Below are the code and all the weights of a small trained network. Each question names an input and a target symbol and asks about switching units off, where a switched-off unit gives its printed mean instead of its output.

import numpy as np


def w(rows, s, z=0):
    codes = np.array(rows[::2]) - 128.0
    scale = np.full(codes.shape[1], s)
    scale[-1] = z or s
    return codes * scale


def f(y):
    return np.maximum(y, 0)


def softmax(a):
    e = np.exp(a - a.max(-1, keepdims=True))
    return e / e.sum(-1, keepdims=True)


def log_softmax(a):
    a = a - a.max(-1, keepdims=True)
    return a - np.log(np.exp(a).sum(-1, keepdims=True))


def net(x, mask):
    ids = ['αβγεζθλξσψω'.index(c) for c in x.split()]
    T = len(ids)
    res = E[ids] + P[:T]
    q, k, v = (res @ M[0].T for M in (Q, K, V))
    z = softmax(np.where(np.tri(T) > 0, q @ k.T / 2**0.5, -1e9)) @ v
    res = res + np.where(mask[0], z, O[0][:, -1]) @ O[0][:, :-1]
    y = f(res @ A[0][:, :-1].T + A[0][:, -1])
    res = res + np.where(mask[1:17], y, B[0][:, -1]) @ B[0][:, :-1]
    return log_softmax(res[-1] @ U[:, :-1].T + U[:, -1])


Q, K, V, O, A, B = {}, {}, {}, {}, {}, {}
E = w([
[83,93,149],'α',
[203,136,186],'β',
[188,64,27],'γ',
[154,207,139],'ε',
[108,94,61],'ζ',
[19,113,158],'θ',
[223,32,105],'λ',
[183,169,153],'ξ',
[186,165,149],'σ',
[9,174,126],'ψ',
[171,206,96],'ω',
],0.016)
P = w([
[162,254,20],'0',
[175,164,167],'1',
[174,165,166],'2',
[174,167,165],'3',
[169,165,169],'4',
[170,168,164],'5',
],0.012)
Q[0] = w([
[212,249,116],'H0',
[98,203,161],'H0',
],0.014)
K[0] = w([
[137,167,10],'H0',
[53,165,105],'H0',
],0.013)
V[0] = w([
[2,138,246],'H0',
[33,251,108],'H0',
],0.009)
O[0] = w([
[99,188,255,8],'H0',
[35,137,185,183],'H0',
],0.0091,0.017)
A[0] = w([
[233,110,97,159],'N0',
[134,146,154,78],'N1',
[112,39,116,230],'N2',
[89,163,87,85],'N3',
[138,215,94,134],'N4',
[156,36,61,1],'N5',
[88,226,165,134],'N6',
[103,136,227,53],'N7',
[14,29,75,59],'N8',
[78,193,145,46],'N9',
[213,195,147,130],'N10',
[221,92,5,178],'N11',
[142,125,169,152],'N12',
[162,117,228,188],'N13',
[45,106,100,220],'N14',
[90,182,198,243],'N15',
],0.011,0.0093)
B[0] = w([
[144,164,170,191],'N0',
[102,123,140,130],'N1',
[67,99,93,162],'N2',
[142,57,112,138],'N3',
[149,120,171,151],'N4',
[191,137,61,172],'N5',
[175,71,146,148],'N6',
[34,137,136,140],'N7',
[143,189,249,137],'N8',
[92,166,152,137],'N9',
[180,173,178,140],'N10',
[80,144,147,254],'N11',
[154,108,123,133],'N12',
[169,95,122,141],'N13',
[135,51,115,154],'N14',
[182,125,106,156],'N15',
],0.013,0.035)
U = w([
[247,144,118,37],'α',
[142,209,198,164],'β',
[123,160,47,109],'γ',
[219,43,30,167],'ε',
[102,155,135,231],'ζ',
[201,147,170,42],'θ',
[220,206,106,2],'λ',
[125,162,148,226],'ξ',
[113,168,154,209],'σ',
[128,96,176,82],'ψ',
[11,79,67,125],'ω',
],0.012,0.0067)

Each question gives the input, a string of symbols that net reads in full, and the target symbol t.
The units are the heads (2 rows each of Q, K, V and O) and the neurons (one row each of A and B). Each row of codes is followed by its name. A weight is (code - 128) times the scale printed after its matrix; where a second scale follows, it is the last column's (O, A, B and U).
mask holds one flag per unit, heads first, then neurons. A switched-off unit (its flag False) gives its mean, the last column of its rows in O or B, instead of its output. The means were averaged over made-up inputs and are rounded, as every weight is.
A unit's drop is (log p(t) with every unit on - log p(t) with that unit switched off) / (log p(t) with every unit on - log p(t) with every unit switched off).
The circuit of an input: a set's keep is (log p(t) with only the set's units on - log p(t) with every unit switched off) / (log p(t) with every unit on - log p(t) with every unit switched off). Starting from the 12 units with the biggest drops (on a tie, the unit counted first), units are removed one at a time, each time the one whose removal leaves the highest keep (on an exact tie, the one counted first), for as long as the keep stays at least 0.8.
circuit, biggest first: the units of the circuit, biggest drop first
unit that matters most: the unit with the biggest drop
k most important neurons: the k neurons with the biggest drops, biggest first
drop of u: that unit's drop, to one decimal
input β ω β, target β: 3 most important neurons => (N5 N14 N10)
input ε ε ω θ ψ, target ψ: circuit, biggest first => (N6 H0 N14)
input ε ε ε α, target ε: 4 most important neurons => (N11 N0 N15 N13)
input θ ξ ω, target θ: 4 most important neurons => (N11 N6 N15 N5)
input ψ ε β, target ψ: 2 most important neurons => (N7 N5)
input α α σ, target α: circuit, biggest first => (H0 N11 N15)
input β λ ε, target β: circuit, biggest first => (N5 N10 N2)
input ψ ξ θ, target ψ: 2 most important neurons => (N7 N6)
input θ ε ζ ξ, target θ: 3 most important neurons => (N11 N15 N6)
input β α γ β, target β: 2 most important neurons => (N11 N0)
input ψ β α ε θ, target ψ: 2 most important neurons => (N7 N5)
input θ ε γ β ε σ, target θ: circuit, biggest first => (H0 N11 N6)
input λ ε ε, target λ: most important neuron => (N5)
input γ ε σ, target γ: 3 most important neurons => (N11 N5 N2)
input α ε ω ζ λ β, target α: 2 most important neurons => (N11 N13)
input ε ω ε γ, target γ: most important neuron => (N11)
input ω ε ζ ω, target ω: 2 most important neurons => (N5 N0)
input β ε ε ψ, target ψ: 2 most important neurons => (N7 N6)
input ε ε ε α ε σ, target ε: drop of N11 => 2.2
input ξ σ α ω α, target ε: drop of N0 => 0.3
input γ ω ω ε, target γ: drop of H0 => 1.7
input λ ε ζ β ε ξ, target λ: drop of N11 => 0.0
input β ε θ ω α ω, target β: unit that matters most => N5
